Below are the code and all the weights of a small trained network. Each question names an input and a class and asks about switching units off, where a switched-off unit gives its printed mean instead of its output.

import numpy as np


def w(rows, s, z=0):
    codes = np.array(rows[::2]) - 128.0
    scale = np.full(codes.shape[1], s)
    scale[-1] = z or s
    return codes * scale


def f(y):
    return y / 2 * (1 + np.tanh(0.7978845608 * (y + 0.044715 * y**3)))


def log_softmax(a):
    a = a - a.max(-1, keepdims=True)
    return a - np.log(np.exp(a).sum(-1, keepdims=True))


def net(x, mask):
    res = np.array(x, float).reshape(1, 6) / 4 @ E
    y = f(res @ A[0][:, :-1].T + A[0][:, -1])
    res = res + np.where(mask, y, B[0][:, -1]) @ B[0][:, :-1]
    return log_softmax(res[-1] @ U[:, :-1].T + U[:, -1])


A, B = {}, {}
E = w([
[219,30,142,207,58,26,5,31,54,116],'x0',
[191,158,2,144,28,172,192,178,16,47],'x1',
[116,94,125,169,115,138,148,133,150,122],'x2',
[11,203,219,219,38,176,54,196,14,197],'x3',
[127,137,122,126,126,110,116,142,130,116],'x4',
[95,178,47,119,25,65,139,85,182,209],'x5',
],0.0049)
A[0] = w([
[228,59,68,49,185,107,176,95,220,99,72],'neuron 0',
[73,142,168,171,84,150,106,165,99,160,1],'neuron 1',
[156,89,140,166,95,81,73,67,90,115,71],'neuron 2',
[186,92,135,169,85,72,62,84,76,121,11],'neuron 3',
[79,189,165,144,105,140,84,146,82,143,57],'neuron 4',
[154,174,2,132,33,124,172,141,83,111,143],'neuron 5',
[74,189,112,96,158,177,188,177,159,125,37],'neuron 6',
[65,135,170,111,122,68,88,83,222,220,86],'neuron 7',
],0.0062,0.0023)
B[0] = w([
[25,176,182,177,84,73,132,68,42,69,255],'neuron 0',
[50,163,114,162,46,55,172,59,35,81,166],'neuron 1',
[166,82,215,55,64,111,187,183,194,189,187],'neuron 2',
[134,108,193,76,64,123,180,158,174,170,194],'neuron 3',
[102,181,128,178,77,51,170,40,120,87,171],'neuron 4',
[69,79,253,148,198,198,52,198,122,56,231],'neuron 5',
[163,69,241,49,32,66,206,145,163,206,199],'neuron 6',
[86,71,209,151,210,207,51,180,109,76,206],'neuron 7',
],0.0074,0.0056)
U = w([
[90,163,129,166,105,64,153,51,91,95,37],'0',
[150,102,158,59,90,108,188,160,160,184,53],'1',
[131,128,125,130,139,134,107,131,126,126,255],'2',
[112,99,163,146,169,192,68,170,118,87,40],'3',
[127,120,123,139,139,147,104,132,129,128,213],'4',
[141,146,118,135,130,130,126,123,133,135,232],'5',
[177,157,24,141,136,128,120,116,143,180,93],'6',
[172,129,7,127,137,129,124,116,141,178,49],'7',
],0.011,0.0079)

Each question gives the input, the list of numbers given to net, and the class t.
The units are the neurons (one row each of A and B). Each row of codes is followed by its name. A weight is (code - 128) times the scale printed after its matrix; where a second scale follows, it is the last column's (A, B and U).
mask holds one flag per neuron, in row order. A switched-off neuron (its flag False) gives its mean, the last column of its row in B, instead of its output. The means were averaged over made-up inputs and are rounded, as every weight is.
A unit's drop is (log p(t) with every unit on - log p(t) with that unit switched off) / (log p(t) with every unit on - log p(t) with every unit switched off).
The circuit of an input: a set's keep is (log p(t) with only the set's units on - log p(t) with every unit switched off) / (log p(t) with every unit on - log p(t) with every unit switched off). Starting from all 8 units, units are removed one at a time, each time the one whose removal leaves the highest keep (on an exact tie, the one counted first), for as long as the keep stays at least 0.8.
circuit, biggest first: the units of the circuit, biggest drop first
unit that matters most: the unit with the biggest drop
k most important neurons: the k neurons with the biggest drops, biggest first
drop when u is switched off: that unit's drop, to one decimal
input [8,0,0,4,-6,-3], class 1: unit that matters most	neuron 2
input [6,-4,-2,-7,-7,-2], class 0: 3 most important neurons	[neuron 0; neuron 5; neuron 6]
input [1,-4,-4,-6,0,3], class 0: 2 most important neurons	[neuron 0; neuron 5]
input [8,6,-7,-3,1,6], class 1: 2 most important neurons	[neuron 2; neuron 3]
input [-6,-8,-3,0,6,2], class 3: 3 most important neurons	[neuron 7; neuron 2; neuron 3]
input [0,0,0,8,1,2], class 0: 2 most important neurons	[neuron 1; neuron 4]
input [-7,-3,4,-7,6,5], class 0: 4 most important neurons	[neuron 0; neuron 2; neuron 3; neuron 5]
input [8,-1,-5,4,-5,-2], class 1: circuit, biggest first	[neuron 2; neuron 3]
input [6,8,8,4,6,3], class 3: 2 most important neurons	[neuron 5; neuron 6]
input [0,-6,6,7,5,4], class 0: 2 most important neurons	[neuron 1; neuron 4]
input [-5,6,2,-8,-1,3], class 0: 2 most important neurons	[neuron 0; neuron 7]
input [8,-2,1,7,-2,2], class 1: 3 most important neurons	[neuron 2; neuron 3; neuron 0]
input [-2,5,-1,-4,-4,0], class 3: 2 most important neurons	[neuron 5; neuron 4]
input [-1,-4,7,8,-8,3], class 0: 2 most important neurons	[neuron 1; neuron 4]
input [8,8,-7,6,-7,5], class 1: circuit, biggest first	[neuron 2]
input [7,-7,-5,-3,5,-5], class 1: 3 most important neurons	[neuron 2; neuron 3; neuron 5]
input [-1,-8,3,8,5,2], class 0: 3 most important neurons	[neuron 1; neuron 4; neuron 5]
input [-8,-7,6,2,5,-7], class 1: drop when neuron 5 is switched off	0.2
input [-7,8,-3,-2,-1,1], class 3: drop when neuron 7 is switched off	-0.3
input [-4,8,-1,-2,6,-2], class 3: drop when neuron 7 is switched off	-0.1
input [6,7,4,1,2,-2], class 3: drop when neuron 5 is switched off	1.8
